Below is a small trained network, with its code and all its weights. Each question gives an input and a target symbol and asks what happens when units are switched off, that is, made to give their printed mean instead of their output.

import numpy as np


def w(rows, s, z=0):
    codes = np.array(rows[::2]) - 128.0
    scale = np.full(codes.shape[1], s)
    scale[-1] = z or s
    return codes * scale


def f(y):
    return y / 2 * (1 + np.tanh(0.7978845608 * (y + 0.044715 * y**3)))


def softmax(a):
    e = np.exp(a - a.max(-1, keepdims=True))
    return e / e.sum(-1, keepdims=True)


def log_softmax(a):
    a = a - a.max(-1, keepdims=True)
    return a - np.log(np.exp(a).sum(-1, keepdims=True))


def net(x, mask):
    ids = ['βγζλτφω'.index(c) for c in x.split()]
    T = len(ids)
    res = E[ids] + P[:T]
    u = 0
    for l in range(3):
        q, k, v = (res @ M[l].T for M in (Q, K, V))
        z = softmax(np.where(np.tri(T) > 0, q @ k.T / 3**0.5, -1e9)) @ v
        res = res + np.where(mask[u], z, O[l][:, -1]) @ O[l][:, :-1]
        u += 1
        y = f(res @ A[l][:, :-1].T + A[l][:, -1])
        res = res + np.where(mask[u : u + 4], y, B[l][:, -1]) @ B[l][:, :-1]
        u += 4
    return log_softmax(res[-1] @ U[:, :-1].T + U[:, -1])


Q, K, V, O, A, B = {}, {}, {}, {}, {}, {}
E = w([
[184,180,151,77,158,117,108,152,75,35],'β',
[137,66,107,233,76,137,165,37,4,143],'γ',
[79,83,103,43,236,131,113,58,76,122],'ζ',
[139,76,120,136,185,70,105,148,219,69],'λ',
[217,174,72,94,70,182,140,89,131,43],'τ',
[223,225,34,159,135,130,160,70,141,123],'φ',
[32,132,175,164,129,146,156,102,142,128],'ω',
],0.02)
P = w([
[125,117,92,102,146,72,178,148,80,255],'0',
[147,122,73,115,136,136,177,165,96,183],'1',
[138,123,77,118,124,154,162,151,113,137],'2',
[136,159,89,148,120,180,147,128,132,95],'3',
[116,161,109,135,147,175,132,108,115,76],'4',
[98,213,118,135,147,175,110,107,143,54],'5',
],0.0088)
Q[0] = w([
[218,116,50,114,95,162,121,129,112,54],'0.h0',
[254,82,160,149,174,143,22,173,114,136],'0.h0',
[120,106,186,183,69,142,123,61,167,148],'0.h0',
],0.0057)
K[0] = w([
[238,128,17,120,187,145,91,72,228,113],'0.h0',
[157,50,75,149,176,42,99,160,151,101],'0.h0',
[138,67,153,254,114,124,232,163,32,181],'0.h0',
],0.0047)
V[0] = w([
[119,121,132,133,118,82,1,145,217,120],'0.h0',
[58,176,85,214,115,173,111,218,88,212],'0.h0',
[91,46,12,163,107,35,172,141,141,105],'0.h0',
],0.0044)
O[0] = w([
[181,177,77,101,124,160,212,103,118,208,2],'0.h0',
[128,121,87,71,171,149,165,217,253,126,110],'0.h0',
[126,184,132,109,143,37,155,193,136,2,168],'0.h0',
],0.0099,0.0047)
A[0] = w([
[162,76,170,135,166,66,33,157,204,124,43],'0.n0',
[194,38,183,81,80,121,2,170,186,123,135],'0.n1',
[90,173,192,109,121,166,204,170,134,206,74],'0.n2',
[131,73,174,116,122,152,56,114,115,83,4],'0.n3',
],0.0066,0.0035)
B[0] = w([
[146,166,32,176,73,91,132,148,81,167,121],'0.n0',
[191,123,136,109,175,73,101,152,118,246,83],'0.n1',
[116,174,132,107,81,45,92,158,46,1,233],'0.n2',
[191,87,188,125,97,169,203,62,102,108,249],'0.n3',
],0.0096,0.0011)
Q[1] = w([
[36,144,195,184,97,170,161,130,140,31],'1.h0',
[72,169,165,108,138,129,184,138,162,202],'1.h0',
[91,96,116,215,224,134,234,255,41,84],'1.h0',
],0.0062)
K[1] = w([
[140,105,162,141,125,245,69,57,54,15],'1.h0',
[202,127,157,103,177,91,92,183,2,135],'1.h0',
[132,42,130,185,193,137,122,133,120,95],'1.h0',
],0.0068)
V[1] = w([
[209,54,226,148,158,69,116,164,73,118],'1.h0',
[171,76,82,2,183,109,73,111,152,94],'1.h0',
[142,216,183,74,70,181,39,222,63,57],'1.h0',
],0.005)
O[1] = w([
[173,197,115,132,148,254,186,145,155,161,208],'1.h0',
[84,127,107,83,107,142,20,62,94,157,125],'1.h0',
[142,138,73,217,113,245,122,193,120,79,253],'1.h0',
],0.0089,0.0026)
A[1] = w([
[172,114,138,103,58,145,108,140,177,101,16],'1.n0',
[182,138,13,178,127,93,150,135,30,203,167],'1.n1',
[152,127,188,130,254,137,57,65,106,71,251],'1.n2',
[112,177,35,157,168,132,165,160,121,145,216],'1.n3',
],0.0065,0.0024)
B[1] = w([
[155,54,188,209,100,89,136,131,70,94,129],'1.n0',
[102,145,238,174,88,108,145,72,206,177,184],'1.n1',
[163,144,98,138,124,138,205,160,186,70,254],'1.n2',
[164,255,221,140,129,90,27,59,112,190,178],'1.n3',
],0.0092,0.0075)
Q[2] = w([
[253,191,75,61,17,155,232,190,51,55],'2.h0',
[188,145,79,118,62,48,116,157,90,209],'2.h0',
[71,232,186,88,178,225,97,96,82,80],'2.h0',
],0.006)
K[2] = w([
[1,159,148,168,110,165,92,61,240,98],'2.h0',
[95,164,211,86,132,106,14,154,101,232],'2.h0',
[157,167,84,176,95,154,221,4,145,51],'2.h0',
],0.0057)
V[2] = w([
[146,96,34,95,102,144,204,94,42,108],'2.h0',
[3,49,103,196,27,121,120,117,135,172],'2.h0',
[184,85,133,169,26,76,47,87,100,143],'2.h0',
],0.005)
O[2] = w([
[103,177,152,85,44,148,127,102,176,121,155],'2.h0',
[191,149,202,125,54,69,217,98,127,86,3],'2.h0',
[241,132,1,179,27,222,153,107,136,100,85],'2.h0',
],0.0086,0.0036)
A[2] = w([
[84,26,87,200,129,133,75,82,110,119,5],'2.n0',
[106,121,218,229,108,90,126,109,154,254,141],'2.n1',
[115,82,189,118,76,138,179,233,49,90,181],'2.n2',
[82,206,206,174,110,140,198,73,135,160,86],'2.n3',
],0.0063,0.0028)
B[2] = w([
[232,131,150,83,164,89,171,169,150,139,136],'2.n0',
[219,107,160,63,57,250,147,164,160,104,199],'2.n1',
[53,99,73,177,163,83,120,100,173,125,254],'2.n2',
[239,138,93,73,197,90,121,140,109,174,250],'2.n3',
],0.012,0.0056)
U = w([
[123,124,197,181,159,140,119,136,77,151,88],'β',
[190,99,219,128,137,111,186,145,206,159,194],'γ',
[119,106,191,55,117,94,124,83,104,98,152],'ζ',
[145,158,144,97,127,70,144,135,38,115,43],'λ',
[99,142,150,127,44,111,160,135,114,112,223],'τ',
[163,70,98,98,144,85,100,171,97,106,4],'φ',
[117,136,135,219,165,2,94,59,93,125,146],'ω',
],0.0078,0.0037)

Each question gives the input, a string of symbols that net reads in full, and the target symbol t.
The units are the heads (3 rows each of Q, K, V and O) and the neurons (one row each of A and B). Each row of codes is followed by its name. A weight is (code - 128) times the scale printed after its matrix; where a second scale follows, it is the last column's (O, A, B and U).
mask holds one flag per unit, layer by layer, with each layer's heads first. A switched-off unit (its flag False) gives its mean, the last column of its rows in O or B, instead of its output. The means were averaged over made-up inputs and are rounded, as every weight is.
A unit's drop is (log p(t) with every unit on - log p(t) with that unit switched off) / (log p(t) with every unit on - log p(t) with every unit switched off).
The circuit of an input: a set's keep is (log p(t) with only the set's units on - log p(t) with every unit switched off) / (log p(t) with every unit on - log p(t) with every unit switched off). Starting from the 12 units with the biggest drops (on a tie, the unit counted first), units are removed one at a time, each time the one whose removal leaves the highest keep (on an exact tie, the one counted first), for as long as the keep stays at least 0.8.
circuit, biggest first: the units of the circuit, biggest drop first
most important unit: the unit with the biggest drop
k most important neurons: the k neurons with the biggest drops, biggest first
k most important neurons of layer l: the k neurons of layer l with the biggest drops, biggest first
drop of u: that unit's drop, to one decimal
input φ ζ γ γ γ β, target γ: 2 most important neurons : [1.n2 0.n3]
input ω γ φ, target γ: 3 most important neurons : [1.n1 2.n1 2.n2]
input β β ω ζ ω ω, target ζ: most important unit : 2.h0
input γ β φ β, target φ: circuit, biggest first : [2.h0 1.n3]
input ω ω β τ, target ω: circuit, biggest first : [1.n0 2.h0 2.n1 2.n2]
input ω β φ, target γ: circuit, biggest first : [1.n1 2.n1]
input γ β φ τ, target φ: 2 most important neurons : [1.n1 1.n3]
input γ τ φ β, target φ: 3 most important neurons : [1.n1 1.n3 1.n2]
input β ζ λ λ, target ω: circuit, biggest first : [0.n0 2.n1]
input ζ β ω β, target ω: circuit, biggest first : [2.n2 2.h0 2.n1]
input β β τ λ ω, target τ: circuit, biggest first : [2.h0 1.h0]
input ζ φ φ τ γ, target γ: 2 most important neurons : [1.n1 2.n3]
input φ β γ τ β, target τ: circuit, biggest first : [2.h0 2.n3 1.h0]
input β β φ φ τ τ, target φ: 4 most important neurons : [1.n1 1.n0 2.n0 1.n3]
input ω φ ω ω ω ω, target ω: most important unit : 1.h0
input ω ω φ τ γ ω, target γ: 2 most important neurons : [2.n3 0.n3]
input ω λ ω γ λ, target ω: 2 most important neurons : [0.n0 0.n3]
input ω ω τ τ, target ω: 2 most important neurons of layer 0 : [0.n1 0.n3]
input ω λ ω, target ω: 2 most important neurons of layer 1 : [1.n1 1.n3]
input β β β, target β: most important unit : 1.h0
input ζ λ β ζ β, target ζ: 2 most important neurons of layer 1 : [1.n2 1.n3]
input ω ω λ β φ ω, target β: 2 most important neurons of layer 1 : [1.n3 1.n2]
input τ λ γ τ τ, target τ: drop of 2.h0 : 0.7
input ω ω ω ω β ω, target β: drop of 1.h0 : 0.5
input ζ β τ τ, target τ: drop of 2.h0 : 1.0
